Here is a tiny trained network, its code and every weight. The questions are about switching its units off for an input and a class, where a switched-off unit gives its printed mean instead of its output.

import numpy as np


def w(rows, s, z=0):
    codes = np.array(rows[::2]) - 128.0
    scale = np.full(codes.shape[1], s)
    scale[-1] = z or s
    return codes * scale


def f(y):
    return y / 2 * (1 + np.tanh(0.7978845608 * (y + 0.044715 * y**3)))


def log_softmax(a):
    a = a - a.max(-1, keepdims=True)
    return a - np.log(np.exp(a).sum(-1, keepdims=True))


def net(x, mask):
    res = np.array(x, float).reshape(1, 5) / 4 @ E
    y = f(res @ A[0][:, :-1].T + A[0][:, -1])
    res = res + np.where(mask, y, B[0][:, -1]) @ B[0][:, :-1]
    return log_softmax(res[-1] @ U[:, :-1].T + U[:, -1])


A, B = {}, {}
E = w([
[48,109,24,177,146],'x0',
[147,141,27,2,80],'x1',
[132,139,123,130,137],'x2',
[40,236,163,109,100],'x3',
[113,110,155,45,249],'x4',
],0.0081)
A[0] = w([
[37,68,37,142,126,55],'neuron 1',
[158,165,89,203,89,118],'neuron 2',
[75,212,155,125,118,6],'neuron 3',
[142,155,21,87,129,88],'neuron 4',
[127,143,23,89,120,115],'neuron 5',
[69,113,86,180,157,46],'neuron 6',
[185,61,128,142,138,81],'neuron 7',
[107,100,109,81,93,68],'neuron 8',
[45,176,112,133,128,77],'neuron 9',
[149,167,81,73,105,41],'neuron 10',
[65,95,103,109,228,53],'neuron 11',
[205,79,88,162,168,43],'neuron 12',
[90,115,175,182,138,81],'neuron 13',
[137,123,123,162,59,17],'neuron 14',
[208,168,96,39,90,121],'neuron 15',
[135,128,183,57,220,98],'neuron 16',
[63,212,204,83,93,108],'neuron 17',
[160,130,144,159,34,145],'neuron 18',
[207,163,189,58,83,48],'neuron 19',
[136,126,130,189,60,93],'neuron 20',
[179,117,82,121,143,24],'neuron 21',
[64,232,137,125,136,1],'neuron 22',
[120,133,172,172,160,66],'neuron 23',
[200,156,180,118,123,34],'neuron 24',
[139,99,241,173,126,51],'neuron 25',
[169,117,185,221,186,73],'neuron 26',
[107,153,120,248,211,75],'neuron 27',
[197,84,79,157,157,51],'neuron 28',
[163,124,104,56,80,70],'neuron 29',
[164,102,109,145,141,22],'neuron 30',
[182,180,91,155,59,75],'neuron 31',
],0.011,0.0068)
B[0] = w([
[248,181,151,155,85,204],'neuron 1',
[144,157,85,92,158,203],'neuron 2',
[131,84,143,84,95,170],'neuron 3',
[77,166,172,123,116,211],'neuron 4',
[101,138,158,166,112,222],'neuron 5',
[152,160,142,119,100,161],'neuron 6',
[99,96,106,92,73,183],'neuron 7',
[67,155,158,119,94,142],'neuron 8',
[202,61,120,115,77,169],'neuron 9',
[73,144,136,134,118,170],'neuron 10',
[174,180,93,80,143,184],'neuron 11',
[124,70,135,57,73,186],'neuron 12',
[68,164,125,110,103,188],'neuron 13',
[127,151,106,76,130,146],'neuron 14',
[58,150,160,161,125,254],'neuron 15',
[134,176,48,66,161,222],'neuron 16',
[149,45,90,96,91,254],'neuron 17',
[109,142,68,71,174,235],'neuron 18',
[226,158,144,180,96,214],'neuron 19',
[126,161,99,72,155,197],'neuron 20',
[88,126,124,76,94,137],'neuron 21',
[103,69,125,95,77,176],'neuron 22',
[97,150,129,111,108,169],'neuron 23',
[193,145,145,134,75,162],'neuron 24',
[118,168,155,130,114,226],'neuron 25',
[76,145,130,128,100,237],'neuron 26',
[98,172,184,126,99,230],'neuron 27',
[139,52,142,74,67,180],'neuron 28',
[77,147,163,124,128,193],'neuron 29',
[141,119,167,17,69,125],'neuron 30',
[143,148,93,81,171,191],'neuron 31',
],0.011,0.007)
U = w([
[11,216,189,128,73,76],'0',
[119,16,103,64,38,99],'1',
[127,228,2,51,179,74],'2',
[122,149,108,142,106,250],'3',
[229,210,162,157,52,125],'4',
[93,63,82,236,228,172],'5',
[170,43,168,253,172,88],'6',
],0.0087,0.023)

Each question gives the input, the list of numbers given to net, and the class t.
The units are the neurons (one row each of A and B). Each row of codes is followed by its name. A weight is (code - 128) times the scale printed after its matrix; where a second scale follows, it is the last column's (A, B and U).
mask holds one flag per neuron, in row order. A switched-off neuron (its flag False) gives its mean, the last column of its row in B, instead of its output. The means were averaged over made-up inputs and are rounded, as every weight is.
A unit's drop is (log p(t) with every unit on - log p(t) with that unit switched off) / (log p(t) with every unit on - log p(t) with every unit switched off).
The circuit of an input: a set's keep is (log p(t) with only the set's units on - log p(t) with every unit switched off) / (log p(t) with every unit on - log p(t) with every unit switched off). Starting from the 12 units with the biggest drops (on a tie, the unit counted first), units are removed one at a time, each time the one whose removal leaves the highest keep (on an exact tie, the one counted first), for as long as the keep stays at least 0.8.
circuit, biggest first: the units of the circuit, biggest drop first
top k neurons: the k neurons with the biggest drops, biggest first
drop when u is switched off: that unit's drop, to one decimal
input [7,-7,8,0,8], class 2: circuit, biggest first => (neuron 11)
input [-1,7,6,3,7], class 0: top 3 neurons => (neuron 15; neuron 4; neuron 5)
input [2,0,1,-2,5], class 2: circuit, biggest first => (neuron 11; neuron 16)
input [-8,-7,-5,5,5], class 4: top 2 neurons => (neuron 19; neuron 24)
input [-7,1,4,5,6], class 4: top 3 neurons => (neuron 19; neuron 18; neuron 24)
input [-7,7,-2,-5,-8], class 2: top 2 neurons => (neuron 18; neuron 31)
input [3,-7,4,-6,-7], class 0: circuit, biggest first => (neuron 27; neuron 26)
input [-2,8,3,-7,-7], class 0: circuit, biggest first => (neuron 15; neuron 4)
input [0,-6,-2,-7,7], class 1: top 3 neurons => (neuron 12; neuron 28; neuron 7)
input [5,-3,1,5,-3], class 1: circuit, biggest first => (neuron 9; neuron 22)
input [8,6,1,5,2], class 4: top 2 neurons => (neuron 1; neuron 9)
input [-3,5,2,-4,-2], class 0: circuit, biggest first => (neuron 15; neuron 29)
input [-1,-1,3,-7,-6], class 1: circuit, biggest first => (neuron 28; neuron 12)
input [-7,4,3,-8,-4], class 1: circuit, biggest first => (neuron 28)
input [-3,8,-7,5,-7], class 0: top 2 neurons => (neuron 15; neuron 29)
input [3,4,1,-7,1], class 1: top 2 neurons => (neuron 28; neuron 12)
input [-4,4,5,4,-6], class 2: top 2 neurons => (neuron 18; neuron 31)
input [5,-1,0,3,4], class 4: top 2 neurons => (neuron 1; neuron 18)
input [2,8,7,7,-3], class 0: top 2 neurons => (neuron 4; neuron 15)
input [-7,5,-3,-3,-7], class 2: circuit, biggest first => (neuron 18)
input [5,-1,-4,-4,-3], class 4: top 2 neurons => (neuron 1; neuron 17)
input [-4,6,-5,7,6], class 1: top 2 neurons => (neuron 17; neuron 22)
input [-7,7,0,-3,-6], class 0: top 2 neurons => (neuron 15; neuron 29)
input [-7,-3,7,-4,7], class 2: top 2 neurons => (neuron 16; neuron 1)
input [-3,-2,1,4,5], class 2: drop when neuron 16 is switched off => 1.4
input [-5,-6,2,-6,5], class 0: drop when neuron 10 is switched off => -0.1
input [7,0,0,6,0], class 4: drop when neuron 6 is switched off => 0.1
input [8,7,-6,-2,2], class 4: drop when neuron 19 is switched off => -0.1
input [-7,-8,3,-3,2], class 0: circuit, biggest first => (neuron 26)
